Below are the code and all the weights of a small trained network. Each question names an input and a class and asks about switching units off, where a switched-off unit gives its printed mean instead of its output.

import numpy as np


def w(rows, s, z=0):
    codes = np.array(rows[::2]) - 128.0
    scale = np.full(codes.shape[1], s)
    scale[-1] = z or s
    return codes * scale


def f(y):
    return np.maximum(y, 0)


def log_softmax(a):
    a = a - a.max(-1, keepdims=True)
    return a - np.log(np.exp(a).sum(-1, keepdims=True))


def net(x, mask):
    res = np.array(x, float).reshape(1, 3) / 4 @ E
    y = f(res @ A[0][:, :-1].T + A[0][:, -1])
    res = res + np.where(mask, y, B[0][:, -1]) @ B[0][:, :-1]
    return log_softmax(res[-1] @ U[:, :-1].T + U[:, -1])


A, B = {}, {}
E = w([
[235,135,80,143,94,97,122,35,212],'x0',
[43,25,63,124,99,94,131,78,241],'x1',
[207,3,146,155,118,122,123,132,84],'x2',
],0.0052)
A[0] = w([
[117,97,103,129,125,119,139,91,237,162],'N1',
[115,109,120,119,135,115,120,135,135,251],'N2',
[118,115,133,131,130,121,125,136,138,130],'N3',
[192,168,124,133,125,124,130,114,162,111],'N4',
[62,112,133,127,130,135,122,146,127,145],'N5',
[163,117,121,115,134,106,112,109,177,78],'N6',
[94,193,113,124,126,113,136,129,159,109],'N7',
[34,254,129,124,131,131,131,132,149,148],'N8',
[125,175,125,128,133,126,128,131,117,164],'N9',
[69,112,128,126,130,133,139,139,120,146],'N10',
[22,109,132,122,127,124,122,154,112,147],'N11',
[147,70,119,134,122,117,142,124,130,88],'N12',
[144,136,138,122,119,139,114,130,91,143],'N13',
[105,95,105,120,124,124,120,92,236,99],'N14',
[135,164,134,123,132,134,123,143,103,142],'N15',
[141,88,134,146,123,125,145,140,82,138],'N16',
[143,207,134,124,127,124,128,143,74,122],'N17',
[111,117,138,128,144,118,118,141,141,131],'N18',
[109,73,118,124,126,125,118,121,145,181],'N19',
[85,109,126,131,127,123,135,137,124,138],'N20',
[120,82,143,126,129,119,117,146,65,143],'N21',
[147,128,149,115,144,128,123,134,91,85],'N22',
],0.017,0.0027)
B[0] = w([
[70,112,66,173,130,115,200,142,163,246],'N1',
[112,141,107,127,225,153,171,132,198,172],'N2',
[137,141,137,130,104,132,131,114,102,144],'N3',
[160,138,86,133,150,89,134,35,137,198],'N4',
[133,134,141,131,106,144,127,52,135,189],'N5',
[115,113,101,135,82,147,127,98,107,182],'N6',
[113,120,146,77,100,141,69,123,110,186],'N7',
[72,107,155,45,160,161,30,141,136,255],'N8',
[153,127,133,108,182,114,113,130,129,173],'N9',
[127,146,137,119,119,144,149,63,122,183],'N10',
[143,155,127,133,117,153,134,5,137,223],'N11',
[132,129,105,99,90,197,94,134,113,178],'N12',
[158,121,85,151,158,98,127,151,150,176],'N13',
[98,106,94,179,87,74,182,138,116,237],'N14',
[157,150,157,154,144,142,157,140,144,181],'N15',
[140,114,82,110,143,193,99,169,136,187],'N16',
[173,165,222,166,143,153,182,134,117,223],'N17',
[133,143,130,131,125,131,136,108,116,147],'N18',
[114,164,202,165,144,179,174,129,112,192],'N19',
[141,141,142,138,115,139,133,80,119,168],'N20',
[91,104,133,120,122,191,117,197,129,200],'N21',
[138,114,96,129,103,90,130,156,109,173],'N22',
],0.03,0.0088)
U = w([
[84,101,115,97,121,84,97,163,146,91],'0',
[118,144,163,84,141,161,87,106,136,159],'1',
[112,129,176,124,36,51,108,163,82,4],'2',
[142,101,89,101,100,104,70,121,122,91],'3',
[136,107,142,143,140,144,130,255,117,157],'4',
[115,127,90,188,78,113,186,92,148,149],'5',
[170,165,157,167,138,68,161,122,119,152],'6',
],0.0095,0.0036)

Each question gives the input, the list of numbers given to net, and the class t.
The units are the neurons (one row each of A and B). Each row of codes is followed by its name. A weight is (code - 128) times the scale printed after its matrix; where a second scale follows, it is the last column's (A, B and U).
mask holds one flag per neuron, in row order. A switched-off neuron (its flag False) gives its mean, the last column of its row in B, instead of its output. The means were averaged over made-up inputs and are rounded, as every weight is.
A unit's drop is (log p(t) with every unit on - log p(t) with that unit switched off) / (log p(t) with every unit on - log p(t) with every unit switched off).
The circuit of an input: a set's keep is (log p(t) with only the set's units on - log p(t) with every unit switched off) / (log p(t) with every unit on - log p(t) with every unit switched off). Starting from the 12 units with the biggest drops (on a tie, the unit counted first), units are removed one at a time, each time the one whose removal leaves the highest keep (on an exact tie, the one counted first), for as long as the keep stays at least 0.8.
units of the circuit, in order: the units of the circuit, biggest drop first
unit that matters most: the unit with the biggest drop
k most important neurons: the k neurons with the biggest drops, biggest first
drop when u is switched off: that unit's drop, to one decimal
input [6,-8,-4], class 6: unit that matters most	N17
input [3,-3,5], class 3: 4 most important neurons	[N1, N17, N19, N14]
input [1,5,-8], class 0: units of the circuit, in order	[N8, N14]
input [-1,-5,-1], class 4: units of the circuit, in order	[N11, N5]
input [0,3,7], class 4: 2 most important neurons	[N11, N4]
input [-6,5,6], class 1: 3 most important neurons	[N1, N14, N21]
input [-1,4,-5], class 1: 2 most important neurons	[N8, N7]
input [-1,4,8], class 4: units of the circuit, in order	[N11, N4]
input [4,-5,4], class 6: 2 most important neurons	[N8, N1]
input [6,-6,-3], class 6: 2 most important neurons	[N17, N4]
input [4,-5,2], class 6: 2 most important neurons	[N8, N1]
input [2,-7,4], class 4: 2 most important neurons	[N11, N16]
input [-5,2,4], class 1: 2 most important neurons	[N1, N14]
input [7,-7,-8], class 1: units of the circuit, in order	[N8]
input [-3,1,3], class 1: 2 most important neurons	[N1, N14]
input [-7,-4,3], class 4: 3 most important neurons	[N21, N8, N4]
input [4,-6,-6], class 1: drop when N8 is switched off	0.8
input [-3,0,0], class 1: drop when N1 is switched off	0.8
input [8,-7,-2], class 6: drop when N6 is switched off	0.0
input [7,-4,8], class 3: drop when N14 is switched off	0.1
input [5,-7,-3], class 6: most important neuron	[N17]
